Every row comes from one small tree of marks. The marks that hang from a mark follow it in brackets, in alphabetical order. Every link used is in the known rows. Which tree was each row made from?
Known rows
taze[gono levuz mired[sopa vadi]]: [  40 -172  220  109   28  179 -146  108  201   89   22  -71  264 -109
  -53   25 -201 -108  252   87  320  179  -25  160 -192 -253  145 -186
  -35   13  -69  113  -47  -61  -92   21 -287  -20  -17  176  -97   90
 -169 -132   77  212    6   68   -7   86 -299   23  -15  -37  -93  198
  -36  276  125 -139  113   65]
muliz[digobo sugon[rovul] vadi[sopa[mired]]]: [ 331   26 -210 -213 -241  233 -162 -180  232  294  179  181  218 -167
  -96   51   39   99   28    5  171  111  351  106  -45  -66  -19 -207
  -68   48  -18  252  155  -70   55  210   90  118  287  170  -77  219
   41 -350  105 -225  -69  -84   -2  -19 -131 -212  -95 -166  174 -231
 -243  146  302 -319   30  219]
muliz[dopob vadi[digobo]]: [  84    4 -172  -50 -159   78    5  -97   96  153  116   14   56   11
  -49  -48   67   15  -97   49  122  -31  113  -42   15   -6   35   20
  -96    8  -68  139  137    4   60  124  162   58   68   53  -71   97
  -10 -164  -86 -196   88   10  -59  -57   64  -52  -57  -70  -27 -123
  -53   91  163  -86  -94   33]
muliz[digobo[rovul[sugon]] vadi[sopa[mired taze]]]: [ 351  -26 -145 -133 -283  323 -207 -161  338  342  205  161  340 -102
 -121   35   21   66   41   15  199  175  281  147  -65 -128   45 -184
 -118   47  -44  227  179 -104    9  277  -16  168  389  219  -47  192
   -5 -391   82 -159  -82  -87   24  -22 -215 -256  -59 -147   68 -190
 -272  247  366 -326    8  249]
taze[digobo gono[diman] mired vadi]: [ 111 -175   81  159   64  -16 -192  159  171 -204   23  -94  -26  -49
    3   74 -161 -142  125   75  289  141  -36  230  -84 -151  182  -40
   81    1  -26  153 -131 -113   -2   20    6  -35   -2  139  -74  106
   13  -58  -83   23  -74  140   -8   70 -205 -118  -75    9 -136  159
   85  117   37 -154  -52   27]
vadi[sopa[mired[taze]]]: [  73  -98  102   22  -95  146 -158   14  105  109   21   -9  303  -12
 -122  -55  -18  -71  145   64  198   98  -38  121  -97 -212  126 -115
   43    0  -39   32   20  -13  -65  104 -143   14  155  209   40  -16
 -100 -204   33  144 -102   43  -21  100 -319  -55   -3  -37   13   37
 -142  170  181  -86  -17  173]
zelog[mired taze[levuz] vadi]: [ 136  -30  229  162   96   83 -143   94  -49   82   35 -123  222  -16
 -112   -6 -129 -100  176  146   42  184   52  187    3  -45  138   21
  -87  -47  -34   55  -52 -169  -66  -75 -407  -75  161   82  -20   52
  -70   -9  170   -2   -1  100  -92   76 -149  157  -63   73  -81  247
  -24  320   39  -88   42  -38]
diman[sugon taze[gono[kezubol] vadi]]: [ 126  -11   55  -84  133   28  -15   88   74   -3  -38   42  -69  -95
   74  130  -40  -80   39  -42  232  153   89  218  -40  -15   23  -68
    5   -8  -16   46  -50 -145   13  -47 -108   57 -147   72  -24   48
   27   36 -105  147 -126  -19   45   62 -106  -39  -78   52   23  170
   -3   62  -42 -103   68  120]
gono[diman[taze] kezubol[vidi[dopob]]]: [ -65   25   20 -104  211  -57    8   18 -211 -105 -122   -3 -127   19
   60   11  -62   53   11   66  238   60  107  137   25  143   66   10
   57  -71  124  -51    2   16  -66  -74 -148  -11 -163  -13  -83 -157
  100  166  -84  177 -311  -34   20  145    6 -103   21   41  131  160
  149 -172  -36    7   26  110]
taze[digobo mired vadi]: [  68 -171   -3   67    0   52 -158   91   95  -91   93  -99   22  -34
  -68   42 -116 -122  118   92  208   39  -53  171 -155 -183  208   44
  -12   -5  -20   56  -94 -156   51   27   27    4   24  156   38  105
   33 -121   -9  -31 -148  185  -69   12 -119  -67  -51  -22 -169   42
   87  126   65 -110  -35   39]
vadi[digobo sopa[mired]]: [ 100  -58  -34  -43 -115  156 -156  -27  205  157   54   28  176    2
  -81  -30 -107    1   66   31  205   42    0   77 -117 -168  157  -94
  -30   24  -71  125    3   -1  -28  134  -32   33   73  214   19   23
  -62 -250  -36   58  -88   17  -63   32 -215 -106   -2  -61  -62  -44
 -117  169  223 -127  -74  123]
vadi[digobo[rovul[sugon]] sopa[taze[gono mired]]]: [ 360  -48   31  -10 -146  376 -241  -14  544  242  145   72  221  -67
  -28   67  -85   19   86  -23  187  211   96  148  -79 -201  112 -176
 -138   90  -78  275   24  -59  -65  197 -108  126  210  172  -44  115
  -77 -283   -2   15  -53  -52   45   -9 -217 -266  -27  -88  -77  -29
 -180  326  258 -343  128   88]
kezubol[vidi[dopob gono zelog]]: [-141   60  101  -42  167   52  -23  -37 -155    1 -131  -73  -44  106
  -69   -3   -8  225   31  154   26  -18   69   24   68  108   87  145
    3  -51  151  -55  -19  -22  -11 -163 -296  -52 -154  -34   10 -254
   23  244   -1  167 -193  168  -64  170   76    2  159   45   22  126
  208  -89  -46   95  207  -84]
taze[digobo levuz mired]: [  27 -132   60   69   59  124 -110   46   86   -6   17  -67  121  -38
   11   41 -118 -122  134   83  185   95   10  141 -168 -118  130  -18
  -32  -28  -16   19  -48 -114   47   60  -73    5  -42  109    2  131
   -9  -81   53   47  -77  129  -38   33  -84   -3   -7    8 -145   89
   76   95    1 -138    4    3]
sugon[rovul[muliz[dopob] vadi[digobo sopa]]]: [ 302   54 -259 -164 -212  157  -57 -122  360  272  106  104  167  -61
    6   13  200   67  -34  -33  195  131  344   67   54  -68   93  -13
  -97  -14  -96  284  110  -48  163  244  240  145  165   88  -33  193
   30 -306  -64 -329  -35  -63  -55  -89  -67 -210 -102 -133  -26 -236
 -126  134  303 -198 -137   73]
taze[digobo gono[diman[rovul[muliz vadi]] kezubol]]: [ 269   43  -77  -69   91  -21  -63   38  257   15  -81   43  -47  -74
  143  185    0    3    9  -57  236  289  320  288   80   62  125   23
   43 -114  -32  227  -27 -161   97   86  105   67  -29    4  -66  140
   70   10 -127 -123  -75   18   38   45 -143 -197 -124   29    6   39
   79   20   76 -144  -93   79]
vidi[dopob gono[kezubol] zelog]: [-102   74  122  -32  195   36   -7  -18 -167   32 -134  -59  -56   73
  -61   39    9  163   48  118   44    9   53   51   69  113   59  122
   27  -49  146  -78  -17  -77    2 -171 -270  -16 -179  -28   -2 -188
   29  243  -76  172 -155  181  -39  175   80   20  130   78   39  148
  213 -100  -85   81  238  -58]
sugon[rovul[muliz vadi[sopa[mired[taze[digobo]]]]]]: [ 317  -79 -121  -88 -178  220 -208  -52  336  222   67   66  325  -83
  -74   35   58    0  121   23  266  252  278  269  -98 -209  221  -36
  -38  -60  -74  184   59 -173  102  264   57  117  273  245   52  155
   -4 -371   64 -146 -161   41  -51    5 -386 -233  -89  -93  -34  -88
 -134  228  332 -222 -115  231]
taze[gono[diman] levuz]: [  25  -28  149  115  130    1  -35   62   85  -68 -109    7   48  -32
  114   44  -77  -69   67    9  159  167   61  103    7   33  -31 -135
   62  -20  -17   72  -31   18  -33    9 -111  -34  -74    6 -138   55
  -32   61  -30  115   85  -27   67   86 -119  -10  -19   42  -15  180
   23   11  -62  -97  -11  -23]
mired[sopa taze[vadi]]: [  80 -123  103   87  -35   56 -146   56   94   17   53  -88  201  -17
 -151  -45  -18  -90  113   83  197   77  -41  133  -70 -196  184  -45
    0  -11  -25    6   35  -90  -39   40 -110  -10  160  179   25  -21
  -89 -137   32   49  -58  136  -23   64 -255  -44  -66  -26  -82   92
  -39  209  139  -19    9  115]
rovul[muliz[digobo dopob] sugon vadi[sopa]]: [ 292   63 -224 -187 -247  135  -29 -148  331  275  144  109  180  -85
  -21   38  243   57   -2  -13  129  143  373   -2  113  -51  -36  -20
  -72    1  -86  281  160  -37  162  221  282  176  223   20  -49  267
   27 -257  -37 -332  -26 -128  -20  -97   38 -173 -102 -155  -14 -254
 -161  133  267 -177  -79   73]
gono[diman[rovul[muliz] taze[mired]] kezubol]: [ 211   17  -18 -112  132  -76  -53   44   19  -18  -68   82   -4 -145
  103  142   83  -89  -19  -73  277  204  206  293   48   44  116  -57
  171  -38   92  127   11 -175   94   59  -77   48  -33   85   -3   53
   77    3  -90 -106 -224  -74   44   49  -73 -110 -142   59  126   24
  -12  -50   41 -130  -85  176]
muliz[dopob rovul vadi[digobo sopa[mired]]]: [ 189  -36 -201 -105 -269  235 -132 -130  209  294  194   80  231  -50
 -121  -54   35   20   11   51  266   19  171   39  -42 -143   95 -102
  -88   38  -95  242  153  -18   25  236  124  104  191  191  -77  182
  -43 -346  -46 -193   -1   -9  -55  -18 -100 -131  -61 -163   28 -215
 -184  183  340 -234  -89  153]
zelog[levuz mired[sopa] vadi]: [ 109  -19  182  138   77   30 -188   41  -65  138   39  -95  232  -22
 -129  -24 -184  -17  226   99   24  132   56   84   -6  -89  222   29
  -74  -63  -29   57  -35 -117  -84  -65 -385  -85  125   58  -16   19
 -103  -18  174   66  -15   62 -100   57 -136  133  -13   38  -68  166
  -62  324   82  -41   89  -48]
kezubol[levuz vidi[zelog[taze[mired[sopa]]]]]: [  34  -36  195   40  169  199 -184   43  -68  186  -23 -132  278    3
 -213   71 -105   35  172  163  116  160   76  177  -28  -81  261  137
  -33  -15   85   52   34 -145  -29 -182 -637 -120 -149  -13   55 -128
 -148   86  132  172 -180  160  -70  192  -16  141  113  107   13  152
   72  270   31    6  314  -97]
vidi[dopob zelog[taze[levuz]]]: [ -11  -17  211   85  197  177  -64    2  -86   67  -68 -102  128   51
  -38  -13   47   16  135  149  -31   63   64   98  -61   30   59   53
  -94  -94   56  -38  -36 -133  -10 -100 -348  -43    9  -33   23  -66
   -1   29  159   64  -94  135  -14  125  -49   76   44   61  -64  229
   97   90  -68  -25  153  -89]
kezubol[vidi[dopob gono[diman] zelog[mired vadi]]]: [ -34   62  215   97  238  -93 -159   51 -247 -107 -137 -141  -18  103
 -139   -5 -116  171  107  235   80   75  109  157  157  121  226  153
   55  -66  171   34  -74 -103  -84 -210 -461 -124    9   51  -36 -262
   31  275   10   91 -225  211 -133  212  -42   16   62   91   15  270
  173   27    5   89  113  -43]
vadi[sopa[mired taze[digobo[rovul]]]]: [ 148 -113  -18   22 -114  232 -232    5  248  106   96   16  261   -4
  -92  -15  -64  -49  126   40  221  112    6  181 -116 -239  203  -57
  -67  -16  -39   78   17 -121  -54  206  -52   78  219  212   66   91
  -32 -253   13   27 -146  101  -23   33 -291 -174   -5  -55  -99  -42
  -88  209  246 -192  -36  140]
zelog[levuz[kezubol] taze]: [  45   67  115   61  180   89  -80  -55   40  192  -68  -45  197   15
  -55    5 -134   12   86   58   -3  179   84   37   40   53  112  104
  -62 -120  -21   25   -7  -48   57 -165 -374 -111  -86  -81   -1  -65
  -69   78  108  149   -3   12   46  115   24  135   88   84  -39   37
   46  224   -1  -77  112 -143]
sopa[mired taze vadi[digobo[rovul[sugon]]]]: [ 230  -26  -49  -67  -92  240 -187  -61  423  251  116  101  182  -48
 -124   24 -113   40    6   19  157   86   63  170 -128 -172  217  -46
 -169   20  -37  186  145 -219  -35  198  -87  161  300  210  103   23
  -57 -297  -59 -113  -83   75    2  -59 -260 -252  -68  -74 -200 -154
 -125  337  403 -183  -37  195]
sugon[rovul[vadi[sopa[mired taze[digobo]]]]]: [ 237 -137  -72  -60 -139  209 -218  -33  261  134   60   62  333  -59
  -70    6  -10  -23  118   45  318  192  158  288 -176 -207  208  -78
   -5  -43  -71  112   17 -138   78  232    1  105  240  287   62  127
   12 -335   50  -41 -168   73  -33   62 -412 -212  -20  -69  -29  -32
 -150  175  293 -229 -136  225]
gono[diman[rovul sugon]]: [ 184  110    1  -58  150 -181  -44   20  115 -154 -139   66  -69  -56
  117  101  137  -68  -63  -72    2   67  200  185  107  105   65  -89
  140  -83   65  105  -41 -114  107   28   52   28  117   30  103   -7
   82    5  -54 -153 -111   75   78   43 -110 -164 -181   41   49  -37
  -50  -88   14  -43 -156  121]
diman[rovul sugon taze]: [ 165   62  -54 -169  109  -68    7   -8   45  -25  -71  114  -46  -92
  134   83  165  -55  -90 -109   44   60  175  169    5   52   13  -79
   59  -51   41   30  -21 -162  129   54    4   82   39   68  143   20
   81  -52   16 -109 -163  -56   59  -12  -89  -85 -156   34   73    5
 -129  -41   -8  -73 -124  163]
gono[diman[rovul sugon] kezubol]: [ 182  154   17  -96  210 -161  -23   30   81 -107 -169   52  -85  -66
  109  154   85  -67  -36  -65   70  108  224  234  122  145   87  -66
  129 -100   78   86  -25 -135   80  -23  -13   36    7    0   69  -18
   81   92 -132  -57 -161  107   80   96  -61 -154 -155   77   89  -12
   26 -111  -13  -34  -59  135]
mired[taze[gono levuz] vadi[digobo sopa]]: [ 157  -79  127   31   -5  291 -168    4  349  216    9  -35  285  -21
  -80  -28 -187  -93  189   93  343  201   30  166 -179 -222  169 -214
 -164  -11 -142  134    1  -52 -106  114 -191   39   63  266  -82   41
 -160 -281   -2  215  -13   52  -28   86 -447 -110  -47  -46 -128  164
  -84  335  208 -195   29  147]
mired[sopa taze[digobo gono[kezubol]]]: [  87  -63  135   91   35  146 -132   86  187   71   -3 -125  137  -10
  -72   34 -124  -54  147   71  213  170  -16  142  -28 -158  171   -9
  -61  -46  -62   37   30  -79 -137   25 -135  -16  -27   59  -61   17
 -140   -5  -53  218  -11  137    0  117 -197  -36    6   46  -64  205
   54  228   57  -49  189   43]
vidi[gono[diman[taze]]]: [  -1    1   -8  -31   95 -182   -8   14 -130 -142 -130   81  -52  -17
    8  -21    0    6 -126  -19  234  104   35  128  110   89  -10  -52
  237   34  113  -23   34  -29   93   10  -75   -3  -59  155  -31  -92
   37  112 -136   30  -54  -63    6   87  -79  -33  -14   71   90  117
    5 -118  -16  -15 -141  104]
rovul[muliz[digobo dopob] vadi]: [ 163   32 -199 -116 -177   22   42 -116  158  207  138   63   98  -61
   -9   18  222   47  -59   11   98   87  296  -29  121   19  -36   62
  -48  -24  -42  204  178  -40  155  164  225  107  130  -39  -81  208
   18 -121  -27 -360   64  -75  -25  -85  106  -81  -81 -104  -17 -211
  -68   64  185  -81  -91    6]
sopa[taze[gono levuz[kezubol] mired] vadi]: [   8 -161  272  116  136  225 -150   50  262  140  -27  -50  341  -68
  -15   42 -214 -101  209  127  359  246  -26  196 -209 -186  160  -98
  -45  -50  -72   93  -36  -86  -47  -54 -412  -40  -68  145  -63    7
 -130  -61   52  302  -29   78   80  164 -284   43   68   25 -122  136
  -16  292  127 -191   83   21]
mired[sopa vadi[digobo[rovul]]]: [ 154   -2 -114  -41  -86  134 -139  -38  286  188  106   14   85  -24
 -134  -19 -155   54   15    0  166   43   61   60  -60 -152  214  -62
 -189   23  -41  154   81 -102  -57  125  -39   65  147  166   -7   16
  -84 -232  -27  -93  -29   45  -46  -74 -170 -176  -80  -96 -128  -80
  -46  260  291  -88   -4  114]
sugon[rovul[muliz vadi]]: [ 231   49 -168 -128  -94   60   -1  -79  181  160   32  122   63  -91
   53   81  125   99  -38  -70   37  156  321  110   35   46   10   14
  -35  -26  -14  153   63  -89  153  122  104   95  118   11  -20  120
   73 -130   54 -262  -18  -89    6  -78  -46 -139  -72  -65   53 -139
  -60   24  142 -118  -65   67]
mired[sopa[taze] vadi]: [  42  -96  112   50  -25   67 -123   29  115   42   31  -53  230  -25
 -163  -64  -62  -69  114   84  198   47  -60  130  -94 -193  192  -79
  -24  -22  -32    7   64  -82  -92   56 -149   10  188  202   35  -42
 -121 -160   18   78  -40  122  -22   58 -314  -53  -35  -19  -70   60
  -71  214  214    1   -8  155]
zelog[levuz[kezubol[vidi]] mired taze[gono]]: [  61   83  245  116  226  186 -133    9   98  251  -70 -121  251    7
  -48   34 -293   81  165  129   66  305  138   89   77   39  172  131
 -117 -134  -46  138  -62  -21  -82 -257 -640 -195 -170 -125 -111 -137
 -147  214  158  327  -22   21    1  204    9  198  171  109   -5  195
   62  377   11 -103  293 -225]

Write each row's tree
[ 185 -126 -102  -42 -203  206 -178  -53  217  199  142    9  332  -37
 -147  -62   75  -68  116   87  329  131  131  151  -65 -246  165  -23
  -30  -28  -89  150  121 -102   64  249  107  121  247  216   19  185
  -59 -303  -13 -135  -82   84  -41   38 -265 -151  -59 -136  -58 -106
 -139  212  317 -187 -115  186] => muliz[dopob rovul[vadi[sopa[mired[taze[digobo]]]]]]
[  69   57   37 -141  238   53   13   41  -49  142  -76   83  -32  -87
  147  170   -4  -13   23  -76  157  186  161  150   13   78   18   -9
   -8  -36   31    9  -23 -127   18 -101 -277   31 -316  -90    0   21
   -6  139  -45  148 -142  -95   74   91   -2   50  -20  117  128  127
   10   38 -118  -77  151    6] => diman[rovul taze[gono[kezubol[levuz]]]]
[ 135   68   52   24  178  -67  -66   89  177 -140 -129  -25 -128  -27
   90  143  -85  -73   36   -8  125  150  126  197   78   59   86  -24
   49  -73    1  110  -52 -100  -17  -17   23    6  -89  -11  -42   46
   24  102 -177   90  -57  126   49   95  -81 -134  -80   87  -29  126
  106   -3  -43  -69   33   45] => taze[digobo gono[diman[sugon] kezubol]]
[  35  -39   -8  -40   95   79  -12   63   24   16  -19   -8  -80  -40
   75   76 -117  -34   23  -18  223  134    8  130  -50  -26   30   15
  -44  -15  -37    4  -24  -96  -45    4  -39   28 -214   17  -70   67
    4   58 -103  166  -72  -57    7   40  -39    2   14   70   -4  199
   63   50  -69  -84   78   36] => diman[taze[digobo gono[kezubol]]]
[ -67   96   44  -74  184  -19    7    1 -126  107 -110   19   -3   17
  -52  102  -86   66   20   44   99  104   96   57  113  118   55  103
   61   -6  107  -71   37  -53   56 -170 -296  -12 -297  -43    2  -91
  -38  257 -127  189  -83  126  -22  150  103   80   97  118   60   22
  178  -17  -74   43  205  -71] => vidi[gono[kezubol[levuz]]]
[  50 -107  133   81   67  108  -89   32   59   40    0  -57  197  -18
  -57   -6  -36 -138  127   96  205  121   12  165 -122 -106  113  -60
  -45  -39  -24  -37   17 -120   17   27 -151   12   64  149    0   34
  -39  -89   46   76  -46  132   -5   69 -218   -6  -55    4 -121  123
   27  149   38  -80   -2   80] => mired[taze[levuz vadi]]
[ 208  -64  -32  -27 -151  271 -221  -51  326  237  117   73  281   -3
 -108  -29  -77   10   56   14  229  106   35  145 -106 -198  192 -117
  -98   31  -47  148   77  -65  -59  227 -109   92  232  248   29   34
  -69 -304  -10    0  -94   26  -18   20 -284 -210  -10  -78  -75  -93
 -164  252  320 -219  -37  161] => vadi[digobo[rovul] sopa[mired taze]]
[ 179  -39   20   23  -13  263 -174  -30  310  190   43   31  229  -46
  -39   55  -69  -43  101   35  117  179  128  163 -100 -144  153  -24
 -158  -35  -21   65  108 -216   11  184  -91  119  190  116   72  129
  -47 -177   44  -36  -73  104   17  -32 -163 -149  -63  -35 -202  -10
  -24  267  176 -189   51  117] => sopa[mired[taze[digobo[rovul[sugon]] levuz]]]
[ 165  -36  109  158   42   28 -190  113   -7  -11   88 -173   86   21
 -159  -10 -144  -80  131  151   -3  116    2  181   31  -90  228  138
 -103  -56  -45   81  -80 -214  -70  -54 -224  -73  208   85   41   50
  -33  -42  104  -93  -54  170 -137   33 -137   77  -84   71 -133  197
   18  334   80  -54    2  -35] => zelog[mired taze[digobo] vadi]
[  23  -60  130   40   71  112  -62    2   69   92  -30  -43  217  -27
  -93  -31  -83 -116  136   99  191  110    9  137 -129 -112  120  -91
  -82  -48  -31  -32   51 -109  -36   31 -189   23   80  165    2   -4
  -94 -119   42  107  -29  107  -13   56 -281  -11  -54   -4  -95  109
    2  174  103  -40    4  136] => mired[taze[levuz] vadi]
[ -86   99  223   79  306   75 -123  -90 -123  187 -154  -86  160   77
  -77   -6 -129  199  128  173   -2  131  142    3   68  107  181  199
  -30 -146  116  -13  -72  -95   55 -281 -584 -142 -176  -43    1 -246
  -29  258  118  248 -128  155  -46  214   83  164  211  104  -34  160
  144  136  -53   21  257 -204] => vidi[dopob gono zelog[levuz[kezubol] mired]]
[  38 -164  117   73   54  106 -110   71   52    1   40  -49  157  -70
  -20   46 -101 -143  164   87  252  106   -2  178 -184 -138  119  -74
    4    4   -9   30  -66 -111   56    5 -158    3  -23  153  -22  107
   -4  -87   56   61  -94  115  -23   55 -131   12  -32  -19 -116   91
   45  113   24 -143    7   35] => taze[levuz mired vadi]
[  82  -59  120   38   14  109 -196   12  -23  160   16   -4  257  -11
 -103   -8 -163  -38  268   72  119  113   15  111  -98 -140  180  -54
  -36  -43  -57   46  -61  -65  -48   13 -275  -15   77  121   18   69
  -61 -143   99  144 -108   10  -64   78 -245   40    4   -7  -49   62
  -87  229  124 -126   -1   52] => zelog[levuz vadi[sopa[mired]]]
[-122  -73   53   21  227  143 -120   -4   69    0  -55 -145   41   75
   23   19 -207   28  182  206  250   77  109  105 -142  -28  255  136
 -186 -173   -7  -30 -104  -66   12 -130 -166  -64 -185    8  -18  -53
   68   57   55  218 -300  224  -18  132  -12  -43   63  -17 -215   90
  280   88   17  -70   57  -65] => taze[digobo levuz[kezubol[vidi[dopob]]] vadi]
[ -86  121   65 -101  268  122   -8  -38 -185  196 -122  -48   29   48
  -76  145 -109  116   84   92   60   82  141   84   28  131  143  203
 -103  -51   97  -55   57 -101  -31 -236 -448  -55 -393 -157   12 -148
  -31  274  -55  242 -193  108  -43  156  181  115  157  137   60   69
  209    9 -116  103  333 -103] => gono[kezubol[levuz vidi[zelog]]]
[ 223   23 -172 -171 -184  163  -54 -127  184  207  152  132  141  -84
  -74  -17  143   42    9  -21  150   66  243    4   65  -64  -79  -77
  -47   46  -40  200  144    4   97  160  216  153  192   49  -43  216
   24 -176   -9 -239    2  -81   19  -46   25 -144  -79 -185   80 -239
 -151   66  219 -206  -24   85] => muliz[dopob rovul[vadi[sopa]] sugon]
[ 330   77 -224 -154 -236  248  -87 -130  313  271  125  161  124  -82
   -7   80   81  107   -1  -83   32  162  346   63   44  -35  -18  -81
 -143   33  -47  235   86  -71   57  197  138  158  243   60  -46  194
   62 -285   46 -215  -57 -156    8 -130  -25 -208  -97 -141   71 -218
 -139  134  234 -248    4  124] => digobo[rovul[muliz[vadi[sopa]] sugon]]
[-106   81   22  -84  156   -3   -9  -18 -114   77 -107    4   10   52
  -57   59 -104  128    2   80   83   77  113   29  112  112   83  127
   37   -8  113  -48   36    3   43 -162 -320  -48 -271  -49   13 -156
  -44  257  -52  184 -122  114  -46  145   99   62  126   84   41    2
  173   -7  -36   57  174  -97] => kezubol[levuz vidi[gono]]
[ 110  -45  208  118   75  105 -195   10   54  197   15 -105  364  -47
 -212  -76 -185  -75  230  132  155  170   36  140  -84 -191  286  -34
  -75  -89  -30   45   37 -151  -95  -21 -426  -61  181  181   12  -73
 -189 -125  151  155  -42  141  -84  100 -339   61  -12   14  -79  157
  -81  401  203  -28  110   85] => zelog[levuz mired[sopa taze vadi]]
[ 220  115 -134 -108  -80  128  -34  -87  234  174  108  138  -39  -75
    0   80   80  106  -49  -95 -105   69  228  -17  129   29  -49   16
 -125   30   43  165  130  -89   23  107  109  111  168  -81   -4  121
   42  -52   26 -258   23  -72   36 -145  143 -151 -101  -91   -3 -233
  -22   89  132 -140   97   -3] => digobo[rovul[muliz[sugon]]]
[ 113  -20  -78  -73  -70  126 -122  -34  215  122   47   -2   95    4
 -117  -39 -143  -18   69   44  220   24   12   81 -119 -157  177 -101
 -113   12  -89  121  -19  -35  -38   87   16   47   76  233    4    8
  -49 -273  -64   37 -104   39  -80    0 -262 -138  -52  -74  -86  -34
  -60  180  232  -94  -83  146] => mired[vadi[digobo sopa]]
[ 251  -71   19    0  -37  305 -215  -45  417  252  110   80  254  -56
  -68   58 -111  -33   70   40  239  162  123  227 -158 -156  216  -77
 -187    7  -45  143  122 -231   28  200 -142  148  232  229   50  116
  -35 -266  -11  -79  -78  114    9  -34 -220 -213  -79  -62 -263  -62
  -71  339  292 -259   -5  147] => sopa[mired taze[levuz vadi[digobo[rovul[sugon]]]]]
